Below are the code and all the weights of a small trained network. Each question names an input and a target symbol and asks about switching units off, where a switched-off unit gives its printed mean instead of its output.

import numpy as np


def w(rows, s, z=0):
    codes = np.array(rows[::2]) - 128.0
    scale = np.full(codes.shape[1], s)
    scale[-1] = z or s
    return codes * scale


def f(y):
    return np.maximum(y, 0)


def softmax(a):
    e = np.exp(a - a.max(-1, keepdims=True))
    return e / e.sum(-1, keepdims=True)


def log_softmax(a):
    a = a - a.max(-1, keepdims=True)
    return a - np.log(np.exp(a).sum(-1, keepdims=True))


def net(x, mask):
    ids = ['αβζηθπστω'.index(c) for c in x.split()]
    T = len(ids)
    res = E[ids] + P[:T]
    r = res
    for j in range(3):
        rows = slice(4 * j, 4 * j + 4)
        q, k, v = (r @ M[0][rows].T for M in (Q, K, V))
        z = softmax(np.where(np.tri(T) > 0, q @ k.T / 4**0.5, -1e9)) @ v
        o = O[0][rows]
        res = res + np.where(mask[j], z, o[:, -1]) @ o[:, :-1]
    y = f(res @ A[0][:, :-1].T + A[0][:, -1])
    res = res + np.where(mask[3:15], y, B[0][:, -1]) @ B[0][:, :-1]
    return log_softmax(res[-1] @ U[:, :-1].T + U[:, -1])


Q, K, V, O, A, B = {}, {}, {}, {}, {}, {}
E = w([
[85,188,78],'α',
[253,48,167],'β',
[217,109,166],'ζ',
[128,103,43],'η',
[205,78,133],'θ',
[78,163,250],'π',
[209,162,124],'σ',
[116,120,88],'τ',
[81,19,14],'ω',
],0.011)
P = w([
[159,188,3],'0',
[129,109,121],'1',
[128,136,200],'2',
[167,118,134],'3',
[130,132,208],'4',
[175,106,112],'5',
[138,159,207],'6',
[189,87,100],'7',
[105,152,181],'8',
[159,82,73],'9',
[135,137,193],'10',
[187,85,110],'11',
[130,113,194],'12',
[189,113,98],'13',
],0.011)
Q[0] = w([
[154,45,36],'h0',
[108,175,119],'h0',
[49,60,161],'h0',
[27,181,93],'h0',
[39,225,156],'h1',
[92,157,167],'h1',
[37,98,255],'h1',
[155,152,41],'h1',
[179,162,145],'h2',
[49,82,41],'h2',
[110,104,165],'h2',
[108,145,235],'h2',
],0.0081)
K[0] = w([
[163,220,100],'h0',
[92,155,45],'h0',
[118,202,147],'h0',
[147,166,103],'h0',
[174,74,224],'h1',
[114,63,188],'h1',
[74,3,241],'h1',
[143,171,27],'h1',
[171,128,159],'h2',
[173,235,153],'h2',
[104,117,180],'h2',
[131,70,106],'h2',
],0.011)
V[0] = w([
[166,192,114],'h0',
[155,79,91],'h0',
[116,165,45],'h0',
[200,97,23],'h0',
[142,235,126],'h1',
[246,254,117],'h1',
[7,154,64],'h1',
[139,56,218],'h1',
[67,180,110],'h2',
[104,157,181],'h2',
[103,51,122],'h2',
[103,90,78],'h2',
],0.0092)
O[0] = w([
[191,182,180,141],'h0',
[138,101,134,189],'h0',
[169,92,141,146],'h0',
[174,57,151,253],'h0',
[40,122,255,125],'h1',
[59,61,201,194],'h1',
[137,241,139,147],'h1',
[141,70,53,15],'h1',
[125,177,97,76],'h2',
[97,195,164,62],'h2',
[81,104,47,149],'h2',
[100,101,60,163],'h2',
],0.0079,0.0057)
A[0] = w([
[146,254,130,81],'n0',
[193,184,119,223],'n1',
[63,123,146,250],'n2',
[201,146,69,132],'n3',
[184,161,176,125],'n4',
[193,131,99,201],'n5',
[118,51,125,187],'n6',
[224,212,174,249],'n7',
[189,130,152,146],'n8',
[119,60,158,223],'n9',
[171,138,146,219],'n10',
[196,115,159,71],'n11',
],0.009,0.0022)
B[0] = w([
[191,80,96,151],'n0',
[43,108,53,168],'n1',
[170,169,175,163],'n2',
[46,71,145,190],'n3',
[83,173,106,170],'n4',
[2,116,115,198],'n5',
[149,179,128,247],'n6',
[57,164,12,191],'n7',
[119,63,94,184],'n8',
[149,212,155,254],'n9',
[91,146,29,178],'n10',
[138,198,122,191],'n11',
],0.0048,0.0079)
U = w([
[91,3,111,118],'α',
[100,65,216,123],'β',
[166,122,149,92],'ζ',
[196,190,114,127],'η',
[119,141,158,215],'θ',
[40,195,174,99],'π',
[108,61,168,6],'σ',
[58,187,68,242],'τ',
[156,99,143,122],'ω',
],0.0068,0.0023)

Each question gives the input, a string of symbols that net reads in full, and the target symbol t.
The units are the heads (4 rows each of Q, K, V and O) and the neurons (one row each of A and B). Each row of codes is followed by its name. A weight is (code - 128) times the scale printed after its matrix; where a second scale follows, it is the last column's (O, A, B and U).
mask holds one flag per unit, heads first, then neurons. A switched-off unit (its flag False) gives its mean, the last column of its rows in O or B, instead of its output. The means were averaged over made-up inputs and are rounded, as every weight is.
A unit's drop is (log p(t) with every unit on - log p(t) with that unit switched off) / (log p(t) with every unit on - log p(t) with every unit switched off).
The circuit of an input: a set's keep is (log p(t) with only the set's units on - log p(t) with every unit switched off) / (log p(t) with every unit on - log p(t) with every unit switched off). Starting from the 12 units with the biggest drops (on a tie, the unit counted first), units are removed one at a time, each time the one whose removal leaves the highest keep (on an exact tie, the one counted first), for as long as the keep stays at least 0.8.
units of the circuit, in order: the units of the circuit, biggest drop first
k most important neurons: the k neurons with the biggest drops, biggest first
heads that matter: for each layer, one digit per head in row order, 1 if its drop is at least 0.15 and else 0, layers parted by /
drop when u is switched off: that unit's drop, to one decimal
input ω θ σ ω ω θ π τ, target τ: heads that matter	010
input ω ζ β ω β ω α, target α: units of the circuit, in order	(h1)
input θ ω β, target α: heads that matter	011
input σ β ω β ω ω β τ τ α, target β: units of the circuit, in order	(h1, n7)
input ω ζ β ω ω ω θ, target α: units of the circuit, in order	(h1, h2, n3, n5)
input ω σ π σ ω ω ω σ θ ζ, target τ: 2 most important neurons	(n7, n1)
input ω ω σ ω σ, target α: heads that matter	011
input β ω σ θ ζ ω β, target α: units of the circuit, in order	(h1, h2)
input ζ τ ω ω ω ω η, target α: 2 most important neurons	(n9, n3)
input ω σ ω θ, target τ: units of the circuit, in order	(h1, n7, n1)
input ω ω τ, target α: heads that matter	111
input ω ω π σ π α σ τ σ β η ω, target τ: units of the circuit, in order	(h1, h0, n1)
input ω σ η α β σ, target τ: 2 most important neurons	(n7, n1)
input α τ θ β θ ω ω θ, target π: units of the circuit, in order	(h1)
input ω α π ω α θ, target τ: 2 most important neurons	(n7, n1)
input σ σ π ω θ π θ ω, target β: drop when n0 is switched off	0.0
input σ β α η, target β: drop when h1 is switched off	1.0
input β ω π ω ω σ, target α: drop when n6 is switched off	-0.1
